Below are the code and all the weights of a small trained network. Each question names an input and a class and asks about switching units off, where a switched-off unit gives its printed mean instead of its output.

import numpy as np


def w(rows, s, z=0):
    codes = np.array(rows[::2]) - 128.0
    scale = np.full(codes.shape[1], s)
    scale[-1] = z or s
    return codes * scale


def norm(h):
    return h / np.sqrt((h * h).mean(-1, keepdims=True) + 1e-5)


def f(y):
    return np.maximum(y, 0)


def log_softmax(a):
    a = a - a.max(-1, keepdims=True)
    return a - np.log(np.exp(a).sum(-1, keepdims=True))


def net(x, mask):
    res = np.array(x, float).reshape(1, 3) / 4 @ E
    u = 0
    for l in range(2):
        y = f(norm(res) @ A[l][:, :-1].T + A[l][:, -1])
        res = res + np.where(mask[u : u + 9], y, B[l][:, -1]) @ B[l][:, :-1]
        u += 9
    return log_softmax(norm(res)[-1] @ U[:, :-1].T + U[:, -1])


A, B = {}, {}
E = w([
[144,137,183,53,211,52,76],'x0',
[102,3,136,104,175,107,151],'x1',
[148,150,143,86,123,131,240],'x2',
],0.006)
A[0] = w([
[125,72,98,145,72,165,149,105],'0.n1',
[122,94,119,127,121,80,249,71],'0.n2',
[83,137,133,179,95,120,88,88],'0.n3',
[127,2,129,140,121,138,169,45],'0.n4',
[95,51,162,148,127,144,124,3],'0.n5',
[123,44,93,166,113,89,68,56],'0.n6',
[140,113,88,137,123,125,139,45],'0.n7',
[121,52,96,158,125,160,158,107],'0.n8',
[79,96,71,160,118,154,155,43],'0.n9',
],0.0083,0.0025)
B[0] = w([
[159,94,152,168,169,122,143,229],'0.n1',
[124,119,131,86,130,250,107,240],'0.n2',
[143,125,89,76,115,196,146,184],'0.n3',
[139,241,2,93,137,75,122,253],'0.n4',
[162,125,6,138,113,97,106,188],'0.n5',
[125,130,168,81,137,243,123,223],'0.n6',
[124,74,134,146,76,109,112,142],'0.n7',
[82,106,252,178,94,61,129,230],'0.n8',
[162,89,173,150,137,90,115,205],'0.n9',
],0.0091,0.005)
A[1] = w([
[188,101,170,190,112,69,143,140],'1.n1',
[110,66,91,94,174,84,153,198],'1.n2',
[91,82,80,171,146,147,62,5],'1.n3',
[110,121,217,47,148,78,96,88],'1.n4',
[141,114,126,83,139,115,255,103],'1.n5',
[164,79,193,123,125,177,142,19],'1.n6',
[175,138,85,97,144,191,128,73],'1.n7',
[142,222,19,174,113,71,148,120],'1.n8',
[94,131,121,179,14,145,135,158],'1.n9',
],0.0094,0.0018)
B[1] = w([
[131,82,162,182,166,104,198,186],'1.n1',
[134,219,144,175,44,53,109,214],'1.n2',
[128,200,131,64,94,196,144,203],'1.n3',
[87,76,148,206,105,157,183,239],'1.n4',
[109,129,122,125,116,187,1,224],'1.n5',
[163,154,44,107,151,90,158,194],'1.n6',
[181,73,123,156,174,93,216,253],'1.n7',
[138,83,33,67,114,53,113,241],'1.n8',
[56,145,215,116,151,73,74,246],'1.n9',
],0.0094,0.005)
U = w([
[151,147,81,64,64,5,110,96],'0',
[100,83,242,179,110,88,151,250],'1',
[188,117,140,54,134,254,139,129],'2',
[194,62,123,108,155,84,206,26],'3',
],0.009,0.0014)

Each question gives the input, the list of numbers given to net, and the class t.
The units are the neurons (one row each of A and B). Each row of codes is followed by its name. A weight is (code - 128) times the scale printed after its matrix; where a second scale follows, it is the last column's (A, B and U).
mask holds one flag per neuron, layer by layer. A switched-off neuron (its flag False) gives its mean, the last column of its row in B, instead of its output. The means were averaged over made-up inputs and are rounded, as every weight is.
A unit's drop is (log p(t) with every unit on - log p(t) with that unit switched off) / (log p(t) with every unit on - log p(t) with every unit switched off).
The circuit of an input: a set's keep is (log p(t) with only the set's units on - log p(t) with every unit switched off) / (log p(t) with every unit on - log p(t) with every unit switched off). Starting from the 12 units with the biggest drops (on a tie, the unit counted first), units are removed one at a time, each time the one whose removal leaves the highest keep (on an exact tie, the one counted first), for as long as the keep stays at least 0.8.
units of the circuit, in order: the units of the circuit, biggest drop first
k most important neurons: the k neurons with the biggest drops, biggest first
top k neurons in layer l: the k neurons of layer l with the biggest drops, biggest first
input [7,-3,5], class 1: units of the circuit, in order -> 1.n4
input [-7,-2,7], class 1: 4 most important neurons -> 1.n9, 0.n6, 0.n3, 1.n3
input [-5,7,7], class 0: 4 most important neurons -> 0.n4, 0.n6, 1.n2, 0.n5
input [-7,5,-8], class 2: 2 most important neurons -> 0.n6, 1.n3
input [2,-2,0], class 3: top 3 neurons in layer 0 -> 0.n8, 0.n4, 0.n9
input [4,-4,-6], class 2: 3 most important neurons -> 0.n4, 0.n8, 1.n9
input [8,0,-4], class 1: 2 most important neurons -> 1.n4, 0.n4
input [-6,0,7], class 2: 3 most important neurons -> 0.n2, 1.n5, 1.n6
input [3,6,-5], class 0: 2 most important neurons -> 0.n5, 0.n2
input [-7,-3,-6], class 1: 3 most important neurons -> 1.n9, 0.n2, 0.n4
input [7,4,-8], class 2: top 2 neurons in layer 1 -> 1.n3, 1.n9
input [-7,-5,7], class 1: top 3 neurons in layer 0 -> 0.n4, 0.n6, 0.n3
input [7,-3,-6], class 1: 4 most important neurons -> 0.n4, 1.n4, 0.n2, 0.n5
input [-5,6,6], class 0: 3 most important neurons -> 0.n4, 0.n6, 0.n5
input [-1,-3,0], class 3: top 2 neurons in layer 1 -> 1.n7, 1.n2
input [-7,8,-3], class 0: 2 most important neurons -> 0.n4, 0.n5
input [-8,0,1], class 1: units of the circuit, in order -> 1.n9
input [0,-5,7], class 2: top 4 neurons in layer 0 -> 0.n4, 0.n5, 0.n8, 0.n2
input [-2,-3,0], class 3: top 3 neurons in layer 1 -> 1.n7, 1.n2, 1.n5
input [-7,7,5], class 0: top neuron in layer 1 -> 1.n4
input [-2,-3,3], class 3: top 4 neurons in layer 1 -> 1.n7, 1.n3, 1.n2, 1.n6
input [0,-4,7], class 2: units of the circuit, in order -> 0.n4, 1.n5
